Below is a small trained network, with its code and all its weights. Each question gives an input and a target symbol and asks what happens when units are switched off, that is, made to give their printed mean instead of their output.

import numpy as np


def w(rows, s, z=0):
    codes = np.array(rows[::2]) - 128.0
    scale = np.full(codes.shape[1], s)
    scale[-1] = z or s
    return codes * scale


def f(y):
    return np.maximum(y, 0)


def softmax(a):
    e = np.exp(a - a.max(-1, keepdims=True))
    return e / e.sum(-1, keepdims=True)


def log_softmax(a):
    a = a - a.max(-1, keepdims=True)
    return a - np.log(np.exp(a).sum(-1, keepdims=True))


def net(x, mask):
    ids = ['ΛΣγεηφω'.index(c) for c in x.split()]
    T = len(ids)
    res = E[ids] + P[:T]
    u = 0
    for l in range(2):
        q, k, v = (res @ M[l].T for M in (Q, K, V))
        z = softmax(np.where(np.tri(T) > 0, q @ k.T / 2**0.5, -1e9)) @ v
        res = res + np.where(mask[u], z, O[l][:, -1]) @ O[l][:, :-1]
        u += 1
        y = f(res @ A[l][:, :-1].T + A[l][:, -1])
        res = res + np.where(mask[u : u + 12], y, B[l][:, -1]) @ B[l][:, :-1]
        u += 12
    return log_softmax(res[-1] @ U[:, :-1].T + U[:, -1])


Q, K, V, O, A, B = {}, {}, {}, {}, {}, {}
E = w([
[103,250,87],'Λ',
[102,94,142],'Σ',
[137,108,31],'γ',
[189,52,145],'ε',
[152,201,174],'η',
[172,53,89],'φ',
[99,51,182],'ω',
],0.018)
P = w([
[253,193,118],'0',
[167,173,107],'1',
[137,158,106],'2',
[123,148,107],'3',
[113,137,106],'4',
[103,128,109],'5',
[102,120,114],'6',
[98,109,117],'7',
[94,97,124],'8',
[94,87,131],'9',
[95,77,141],'10',
[95,67,146],'11',
],0.011)
Q[0] = w([
[6,54,250],'L0H0',
[170,29,73],'L0H0',
],0.011)
K[0] = w([
[86,97,254],'L0H0',
[148,24,44],'L0H0',
],0.0077)
V[0] = w([
[138,89,67],'L0H0',
[119,118,250],'L0H0',
],0.012)
O[0] = w([
[250,177,83,234],'L0H0',
[117,180,67,2],'L0H0',
],0.013,0.0054)
A[0] = w([
[133,245,138,253],'L0N0',
[79,134,148,77],'L0N1',
[110,126,122,238],'L0N2',
[81,204,156,16],'L0N3',
[140,68,126,216],'L0N4',
[183,140,178,75],'L0N5',
[201,113,52,31],'L0N6',
[90,55,170,167],'L0N7',
[114,159,26,186],'L0N8',
[151,218,84,188],'L0N9',
[76,21,170,136],'L0N10',
[152,89,9,55],'L0N11',
],0.012,0.0051)
B[0] = w([
[125,163,153,163],'L0N0',
[76,126,81,139],'L0N1',
[159,186,129,157],'L0N2',
[121,39,116,145],'L0N3',
[160,137,115,226],'L0N4',
[125,136,121,180],'L0N5',
[104,121,180,247],'L0N6',
[133,184,141,156],'L0N7',
[176,127,252,148],'L0N8',
[176,187,173,149],'L0N9',
[148,147,117,160],'L0N10',
[111,75,153,208],'L0N11',
],0.012)
Q[1] = w([
[129,23,132],'L1H0',
[124,54,254],'L1H0',
],0.0065)
K[1] = w([
[255,93,172],'L1H0',
[53,149,105],'L1H0',
],0.0093)
V[1] = w([
[98,3,143],'L1H0',
[64,44,42],'L1H0',
],0.0057)
O[1] = w([
[33,10,45,116],'L1H0',
[122,95,254,1],'L1H0',
],0.0092,0.0096)
A[1] = w([
[94,152,164,175],'L1N0',
[170,86,50,147],'L1N1',
[56,185,115,127],'L1N2',
[85,171,98,63],'L1N3',
[87,147,150,107],'L1N4',
[77,200,103,41],'L1N5',
[84,150,205,40],'L1N6',
[141,93,117,253],'L1N7',
[4,139,123,159],'L1N8',
[42,40,70,10],'L1N9',
[126,150,69,200],'L1N10',
[137,80,204,91],'L1N11',
],0.016,0.0056)
B[1] = w([
[134,144,177,156],'L1N0',
[100,121,175,251],'L1N1',
[164,88,144,171],'L1N2',
[119,67,154,153],'L1N3',
[107,153,123,140],'L1N4',
[148,43,122,181],'L1N5',
[133,194,81,145],'L1N6',
[96,176,137,217],'L1N7',
[72,75,75,136],'L1N8',
[146,56,10,151],'L1N9',
[29,113,97,167],'L1N10',
[109,168,101,188],'L1N11',
],0.011,0.015)
U = w([
[213,182,238,167],'Λ',
[34,150,246,253],'Σ',
[123,73,131,129],'γ',
[200,184,62,86],'ε',
[128,179,113,46],'η',
[147,159,112,25],'φ',
[66,237,103,224],'ω',
],0.013,0.0034)

Each question gives the input, a string of symbols that net reads in full, and the target symbol t.
The units are the heads (2 rows each of Q, K, V and O) and the neurons (one row each of A and B). Each row of codes is followed by its name. A weight is (code - 128) times the scale printed after its matrix; where a second scale follows, it is the last column's (O, A, B and U).
mask holds one flag per unit, layer by layer, with each layer's heads first. A switched-off unit (its flag False) gives its mean, the last column of its rows in O or B, instead of its output. The means were averaged over made-up inputs and are rounded, as every weight is.
A unit's drop is (log p(t) with every unit on - log p(t) with that unit switched off) / (log p(t) with every unit on - log p(t) with every unit switched off).
The circuit of an input: a set's keep is (log p(t) with only the set's units on - log p(t) with every unit switched off) / (log p(t) with every unit on - log p(t) with every unit switched off). Starting from the 12 units with the biggest drops (on a tie, the unit counted first), units are removed one at a time, each time the one whose removal leaves the highest keep (on an exact tie, the one counted first), for as long as the keep stays at least 0.8.
circuit, biggest first: the units of the circuit, biggest drop first
most important unit: the unit with the biggest drop
k most important neurons: the k neurons with the biggest drops, biggest first
top k neurons in layer l: the k neurons of layer l with the biggest drops, biggest first
drop when u is switched off: that unit's drop, to one decimal
input η φ Σ, target ω: 3 most important neurons -> (L1N10 L0N6 L1N9)
input Λ ε φ Σ Σ ε ε φ γ, target Λ: circuit, biggest first -> (L0N8)
input ω φ φ Σ Σ ε Λ, target Λ: 3 most important neurons -> (L0N9 L0N11 L0N0)
input φ φ Λ η ε γ Λ, target Σ: 3 most important neurons -> (L1N0 L0N3 L1N9)
input φ ω ω φ Λ φ η ε γ ω ε, target Σ: circuit, biggest first -> (L1H0 L1N9 L1N7)
input Σ η Σ, target γ: top 2 neurons in layer 0 -> (L0N9 L0N6)
input φ η η, target Σ: top 2 neurons in layer 0 -> (L0N3 L0N1)
input η φ Λ Λ Σ Λ, target γ: top 3 neurons in layer 0 -> (L0N1 L0N3 L0N4)
input Σ γ ε φ, target Λ: top 2 neurons in layer 0 -> (L0N3 L0N4)
input ω Σ Σ ω Σ Σ Λ η η η γ, target Λ: top 2 neurons in layer 0 -> (L0N8 L0N6)
input ω φ Λ ε γ γ, target Σ: top 2 neurons in layer 0 -> (L0N11 L0N7)
input Λ φ η γ ω, target γ: top 2 neurons in layer 0 -> (L0N11 L0N9)
input η Σ Λ η Σ φ ε Λ, target Σ: top 3 neurons in layer 1 -> (L1N0 L1N8 L1N9)
input Σ φ Σ Λ γ ε Σ ω ω ω φ, target Σ: 2 most important neurons -> (L0N3 L1N1)
input φ φ φ Λ φ φ ε Λ φ Λ, target γ: 2 most important neurons -> (L1N5 L1N1)
input Σ ε ω Σ Σ, target Λ: most important unit -> L0H0
input ε Σ Σ ε, target Σ: top 3 neurons in layer 1 -> (L1N1 L1N9 L1N10)
input ω Σ γ Σ φ, target Λ: 3 most important neurons -> (L1N10 L0N3 L0N6)
input φ φ ε η Λ φ φ ε φ Σ, target ω: top 2 neurons in layer 0 -> (L0N11 L0N6)
input Λ ε γ η Σ φ φ φ γ, target Σ: 2 most important neurons -> (L0N8 L0N11)
input φ Λ γ φ, target Σ: most important neuron -> (L1N1)
input Σ ε φ ε φ Λ η η Λ ω Σ, target Λ: drop when L1H0 is switched off -> 0.5
input γ γ γ, target γ: drop when L0N2 is switched off -> 1.0
input γ Σ φ φ γ η φ φ Λ, target Λ: drop when L0N8 is switched off -> 0.1
